Below is a small trained network, with its code and all its weights. Each question gives an input and a class and asks what happens when units are switched off, that is, made to give their printed mean instead of their output.

import numpy as np


def w(rows, s, z=0):
    codes = np.array(rows[::2]) - 128.0
    scale = np.full(codes.shape[1], s)
    scale[-1] = z or s
    return codes * scale


def norm(h):
    return h / np.sqrt((h * h).mean(-1, keepdims=True) + 1e-5)


def f(y):
    return y / 2 * (1 + np.tanh(0.7978845608 * (y + 0.044715 * y**3)))


def log_softmax(a):
    a = a - a.max(-1, keepdims=True)
    return a - np.log(np.exp(a).sum(-1, keepdims=True))


def net(x, mask):
    res = np.array(x, float).reshape(1, 3) / 4 @ E
    u = 0
    for l in range(2):
        y = f(norm(res) @ A[l][:, :-1].T + A[l][:, -1])
        res = res + np.where(mask[u : u + 10], y, B[l][:, -1]) @ B[l][:, :-1]
        u += 10
    return log_softmax(norm(res)[-1] @ U[:, :-1].T + U[:, -1])


A, B = {}, {}
E = w([
[223,95,1],'x0',
[57,192,43],'x1',
[89,18,30],'x2',
],0.0074)
A[0] = w([
[106,181,161,58],'L0N0',
[182,170,157,46],'L0N1',
[124,137,125,161],'L0N2',
[224,204,91,28],'L0N3',
[112,250,83,207],'L0N4',
[51,147,117,2],'L0N5',
[173,125,91,195],'L0N6',
[107,64,105,83],'L0N7',
[34,61,150,83],'L0N8',
[87,149,85,112],'L0N9',
],0.021,0.0032)
B[0] = w([
[25,203,161,186],'L0N0',
[185,203,184,184],'L0N1',
[123,130,113,136],'L0N2',
[227,15,105,209],'L0N3',
[70,48,19,255],'L0N4',
[170,5,153,171],'L0N5',
[133,170,93,192],'L0N6',
[115,215,83,184],'L0N7',
[157,13,220,208],'L0N8',
[173,80,56,178],'L0N9',
],0.02,0.0083)
A[1] = w([
[221,77,190,210],'L1N0',
[214,176,22,221],'L1N1',
[58,58,130,85],'L1N2',
[118,134,17,107],'L1N3',
[120,169,25,47],'L1N4',
[66,110,120,162],'L1N5',
[41,100,223,254],'L1N6',
[124,189,224,177],'L1N7',
[177,133,97,63],'L1N8',
[34,248,86,107],'L1N9',
],0.012,0.0025)
B[1] = w([
[98,84,254,237],'L1N0',
[184,193,141,254],'L1N1',
[73,109,138,179],'L1N2',
[102,184,135,223],'L1N3',
[142,197,104,192],'L1N4',
[94,133,71,151],'L1N5',
[102,192,59,215],'L1N6',
[59,211,133,183],'L1N7',
[146,128,138,147],'L1N8',
[151,42,180,183],'L1N9',
],0.022,0.0071)
U = w([
[45,249,189,47],'0',
[8,100,83,164],'1',
[241,131,218,154],'2',
[167,71,33,26],'3',
[90,64,211,247],'4',
[130,9,145,82],'5',
[201,235,136,83],'6',
[163,200,74,212],'7',
],0.019,0.0016)

Each question gives the input, the list of numbers given to net, and the class t.
The units are the neurons (one row each of A and B). Each row of codes is followed by its name. A weight is (code - 128) times the scale printed after its matrix; where a second scale follows, it is the last column's (A, B and U).
mask holds one flag per neuron, layer by layer. A switched-off neuron (its flag False) gives its mean, the last column of its row in B, instead of its output. The means were averaged over made-up inputs and are rounded, as every weight is.
A unit's drop is (log p(t) with every unit on - log p(t) with that unit switched off) / (log p(t) with every unit on - log p(t) with every unit switched off).
The circuit of an input: a set's keep is (log p(t) with only the set's units on - log p(t) with every unit switched off) / (log p(t) with every unit on - log p(t) with every unit switched off). Starting from the 12 units with the biggest drops (on a tie, the unit counted first), units are removed one at a time, each time the one whose removal leaves the highest keep (on an exact tie, the one counted first), for as long as the keep stays at least 0.8.
units of the circuit, in order: the units of the circuit, biggest drop first
most important unit: the unit with the biggest drop
top k neurons: the k neurons with the biggest drops, biggest first
k most important neurons of layer l: the k neurons of layer l with the biggest drops, biggest first
drop of u: that unit's drop, to one decimal
input [1,2,6], class 7: top 4 neurons -> [L0N7, L0N3, L1N0, L0N1]
input [1,-2,6], class 6: units of the circuit, in order -> [L0N7, L0N4]
input [-3,1,-5], class 1: units of the circuit, in order -> [L0N4]
input [0,-7,5], class 4: units of the circuit, in order -> [L0N4, L0N3, L1N1]
input [8,4,-6], class 3: units of the circuit, in order -> [L0N4, L0N3]
input [-2,-4,6], class 4: top 2 neurons -> [L0N8, L0N0]
input [8,7,-7], class 3: units of the circuit, in order -> [L0N4, L0N3]
input [5,2,-7], class 3: 2 most important neurons of layer 0 -> [L0N4, L0N3]
input [-3,-1,7], class 4: units of the circuit, in order -> [L0N8, L0N3]
input [7,-5,-1], class 2: top 3 neurons -> [L0N3, L0N4, L1N0]
input [-4,7,1], class 5: top 2 neurons -> [L0N5, L0N8]
input [-1,3,5], class 5: top 2 neurons -> [L0N8, L0N9]
input [0,8,-7], class 1: top 2 neurons -> [L0N4, L0N0]
input [-8,1,3], class 5: units of the circuit, in order -> [L0N5]
input [0,6,2], class 5: top 3 neurons -> [L0N5, L1N6, L0N0]
input [5,8,-7], class 3: top 2 neurons -> [L0N4, L0N3]
input [-8,2,2], class 5: 4 most important neurons of layer 0 -> [L0N8, L0N5, L0N1, L0N7]
input [0,2,-3], class 1: 2 most important neurons of layer 0 -> [L0N0, L0N4]
input [-6,-2,0], class 0: 4 most important neurons of layer 0 -> [L0N4, L0N3, L0N0, L0N9]
input [2,-8,3], class 6: most important unit -> L0N8
input [-2,2,3], class 5: drop of L0N4 -> -0.1
input [-2,6,6], class 5: drop of L0N8 -> 0.3
input [8,5,-8], class 3: drop of L0N3 -> 0.5
